Below are the code and all the weights of a small trained network. Each question names an input and a class and asks about switching units off, where a switched-off unit gives its printed mean instead of its output.

import numpy as np


def w(rows, s, z=0):
    codes = np.array(rows[::2]) - 128.0
    scale = np.full(codes.shape[1], s)
    scale[-1] = z or s
    return codes * scale


def norm(h):
    return h / np.sqrt((h * h).mean(-1, keepdims=True) + 1e-5)


def f(y):
    return y / 2 * (1 + np.tanh(0.7978845608 * (y + 0.044715 * y**3)))


def log_softmax(a):
    a = a - a.max(-1, keepdims=True)
    return a - np.log(np.exp(a).sum(-1, keepdims=True))


def net(x, mask):
    res = np.array(x, float).reshape(1, 7) / 4 @ E
    u = 0
    for l in range(4):
        y = f(norm(res) @ A[l][:, :-1].T + A[l][:, -1])
        res = res + np.where(mask[u : u + 9], y, B[l][:, -1]) @ B[l][:, :-1]
        u += 9
    return log_softmax(norm(res)[-1] @ U[:, :-1].T + U[:, -1])


A, B = {}, {}
E = w([
[126,126,126,128,127,127,130,128,127],'x0',
[43,95,149,134,141,101,3,152,71],'x1',
[67,168,144,91,140,67,186,77,99],'x2',
[118,93,176,202,87,39,172,205,146],'x3',
[104,90,104,146,200,171,198,166,81],'x4',
[128,128,126,125,127,128,126,130,128],'x5',
[128,127,130,127,127,130,128,129,126],'x6',
],0.00043)
A[0] = w([
[25,87,178,147,119,134,35,139,53,40],'L0N0',
[109,120,181,149,98,174,145,109,124,123],'L0N1',
[145,84,144,138,219,151,167,127,70,31],'L0N2',
[30,176,133,95,126,92,174,126,121,40],'L0N3',
[150,116,93,142,144,155,78,194,196,9],'L0N4',
[122,104,77,127,252,142,170,174,66,25],'L0N5',
[128,118,133,118,110,142,145,117,154,43],'L0N6',
[169,134,170,157,133,146,174,102,156,105],'L0N7',
[168,147,127,85,77,55,78,91,181,253],'L0N8',
],0.0014,0.00026)
B[0] = w([
[254,158,46,67,175,71,167,148,141,253],'L0N0',
[138,122,55,83,157,85,113,155,120,126],'L0N1',
[87,128,99,124,50,148,124,154,124,168],'L0N2',
[160,77,144,149,141,126,145,31,103,140],'L0N3',
[171,90,203,166,126,142,143,71,78,126],'L0N4',
[67,124,139,166,20,163,133,108,100,223],'L0N5',
[121,165,111,157,135,101,104,157,108,94],'L0N6',
[112,125,76,87,124,95,76,164,96,131],'L0N7',
[82,216,180,166,59,199,140,130,77,206],'L0N8',
],0.001,0.00035)
A[1] = w([
[28,74,185,126,169,121,40,150,102,141],'L1N0',
[155,67,182,224,79,3,177,207,117,13],'L1N1',
[190,135,124,142,119,153,224,115,171,110],'L1N2',
[192,154,118,130,90,178,255,108,226,110],'L1N3',
[226,61,95,165,124,199,59,221,203,2],'L1N4',
[123,159,71,84,160,191,87,66,54,166],'L1N5',
[111,178,237,129,132,102,55,110,188,157],'L1N6',
[46,165,101,44,124,35,213,65,81,81],'L1N7',
[59,68,165,131,182,91,11,131,70,78],'L1N8',
],0.0013,0.00023)
B[1] = w([
[214,167,66,114,118,99,208,118,127,171],'L1N0',
[67,163,142,39,198,197,61,142,255,254],'L1N1',
[125,122,84,103,162,52,59,164,113,154],'L1N2',
[197,148,52,71,181,6,53,203,42,188],'L1N3',
[144,79,203,184,160,88,100,15,79,198],'L1N4',
[125,133,151,117,128,118,127,154,225,230],'L1N5',
[138,132,55,153,55,157,224,134,107,153],'L1N6',
[164,84,209,216,153,116,49,91,110,204],'L1N7',
[228,194,51,91,138,63,196,189,129,178],'L1N8',
],0.0011,0.0005)
A[2] = w([
[80,64,71,135,216,178,202,169,96,2],'L2N0',
[95,111,189,252,76,59,180,195,126,150],'L2N1',
[168,145,83,79,166,127,160,109,89,112],'L2N2',
[128,153,71,53,144,247,92,20,78,62],'L2N3',
[122,91,123,153,89,101,154,132,147,70],'L2N4',
[92,142,52,109,150,86,24,190,57,172],'L2N5',
[108,98,84,108,150,71,48,128,85,169],'L2N6',
[62,49,105,166,214,186,212,185,90,71],'L2N7',
[187,138,68,56,180,69,130,160,110,125],'L2N8',
],0.0013,0.00034)
B[2] = w([
[116,163,133,120,73,131,106,121,106,187],'L2N0',
[120,126,92,65,159,191,99,117,160,174],'L2N1',
[140,100,130,138,106,73,104,164,146,162],'L2N2',
[77,127,146,95,179,119,109,191,211,255],'L2N3',
[129,166,126,101,160,158,115,129,109,96],'L2N4',
[197,137,102,114,112,119,247,139,153,198],'L2N5',
[187,135,120,148,141,137,232,141,151,176],'L2N6',
[105,158,103,92,73,169,113,95,98,222],'L2N7',
[172,168,82,176,99,69,145,183,105,189],'L2N8',
],0.0015,0.00051)
A[3] = w([
[98,81,131,158,124,125,160,169,164,150],'L3N0',
[69,110,105,121,135,178,161,166,45,186],'L3N1',
[210,85,111,165,105,208,83,150,135,254],'L3N2',
[165,182,162,125,3,109,82,80,153,139],'L3N3',
[121,115,74,110,219,139,130,137,130,170],'L3N4',
[65,173,166,92,156,50,189,46,94,115],'L3N5',
[164,182,187,180,66,93,98,106,190,143],'L3N6',
[72,106,170,134,131,100,140,215,198,136],'L3N7',
[168,169,92,102,113,91,105,120,104,144],'L3N8',
],0.0016,0.00033)
B[3] = w([
[131,206,128,64,128,137,99,35,120,156],'L3N0',
[116,125,116,123,9,153,138,85,135,201],'L3N1',
[59,121,220,174,166,35,151,66,85,253],'L3N2',
[52,93,80,122,74,196,207,162,30,180],'L3N3',
[109,186,163,123,72,108,114,120,177,214],'L3N4',
[204,27,198,233,157,170,38,141,120,207],'L3N5',
[46,99,67,86,101,205,161,100,66,215],'L3N6',
[166,223,49,16,234,242,54,29,196,239],'L3N7',
[111,95,124,181,96,133,188,203,141,177],'L3N8',
],0.0011,0.00045)
U = w([
[98,204,104,24,210,179,63,111,249,248],'0',
[232,157,53,151,119,18,202,220,106,131],'1',
[30,116,90,117,2,215,169,107,37,128],'2',
[151,35,246,236,190,103,69,49,87,1],'3',
],0.0053,0.00055)

Each question gives the input, the list of numbers given to net, and the class t.
The units are the neurons (one row each of A and B). Each row of codes is followed by its name. A weight is (code - 128) times the scale printed after its matrix; where a second scale follows, it is the last column's (A, B and U).
mask holds one flag per neuron, layer by layer. A switched-off neuron (its flag False) gives its mean, the last column of its row in B, instead of its output. The means were averaged over made-up inputs and are rounded, as every weight is.
A unit's drop is (log p(t) with every unit on - log p(t) with that unit switched off) / (log p(t) with every unit on - log p(t) with every unit switched off).
The circuit of an input: a set's keep is (log p(t) with only the set's units on - log p(t) with every unit switched off) / (log p(t) with every unit on - log p(t) with every unit switched off). Starting from the 12 units with the biggest drops (on a tie, the unit counted first), units are removed one at a time, each time the one whose removal leaves the highest keep (on an exact tie, the one counted first), for as long as the keep stays at least 0.8.
units of the circuit, in order: the units of the circuit, biggest drop first
most important unit: the unit with the biggest drop
k most important neurons: the k neurons with the biggest drops, biggest first
k most important neurons of layer l: the k neurons of layer l with the biggest drops, biggest first
input [7,-4,-5,-1,-5,-8,1], class 2: units of the circuit, in order => [L3N3]
input [-6,-6,7,1,-4,5,4], class 3: 4 most important neurons => [L1N7, L3N5, L1N8, L0N0]
input [4,2,-4,2,-2,6,-3], class 3: 2 most important neurons of layer 1 => [L1N4, L1N3]
input [-4,-3,4,7,7,4,2], class 0: units of the circuit, in order => [L1N1, L3N7]
input [-4,8,-8,3,-8,3,7], class 1: 2 most important neurons => [L1N8, L0N0]
input [2,-3,7,-2,-8,1,8], class 2: units of the circuit, in order => [L3N3, L0N8]
input [-6,-6,0,-5,-6,7,4], class 1: units of the circuit, in order => [L1N3, L1N1]
input [0,-8,-1,-3,-8,1,-5], class 1: 4 most important neurons => [L1N3, L0N5, L1N2, L2N7]
input [-2,4,-1,4,4,8,2], class 0: 2 most important neurons of layer 0 => [L0N0, L0N7]
input [1,8,8,-4,7,-7,-8], class 1: units of the circuit, in order => [L1N8, L0N0, L2N5, L1N1]
input [7,-2,-7,-6,1,-7,-2], class 3: units of the circuit, in order => [L1N4, L3N2]
input [-7,-6,0,-5,1,6,-3], class 1: units of the circuit, in order => [L1N3, L1N1]
input [-2,-3,7,-1,-6,-6,-5], class 3: units of the circuit, in order => [L3N5, L1N7]
input [-6,-2,-8,2,6,2,5], class 3: units of the circuit, in order => [L1N4]
input [-7,-3,4,-3,-5,-5,-7], class 2: units of the circuit, in order => [L1N1, L3N3]
input [-6,0,-6,-5,7,-2,-5], class 2: 2 most important neurons of layer 0 => [L0N5, L0N2]
input [-4,6,-6,8,7,-8,8], class 0: 2 most important neurons => [L1N1, L1N3]
input [-1,-7,0,-4,0,-2,0], class 1: 2 most important neurons => [L1N3, L1N1]
input [3,4,-7,-5,7,-6,0], class 2: 3 most important neurons of layer 3 => [L3N5, L3N1, L3N7]
input [-8,0,4,0,2,4,7], class 3: most important unit => L1N7
input [3,-1,6,7,1,5,-2], class 0: 2 most important neurons => [L1N1, L1N4]
input [-5,-4,-5,-1,2,2,-7], class 3: 3 most important neurons => [L1N4, L1N8, L0N0]
input [-8,0,8,-5,5,-3,4], class 3: units of the circuit, in order => [L1N7, L3N5]
input [8,2,0,3,-6,-1,-3], class 2: 2 most important neurons => [L2N3, L3N3]
input [0,-3,-1,4,5,-3,0], class 2: 3 most important neurons => [L2N7, L2N3, L0N0]
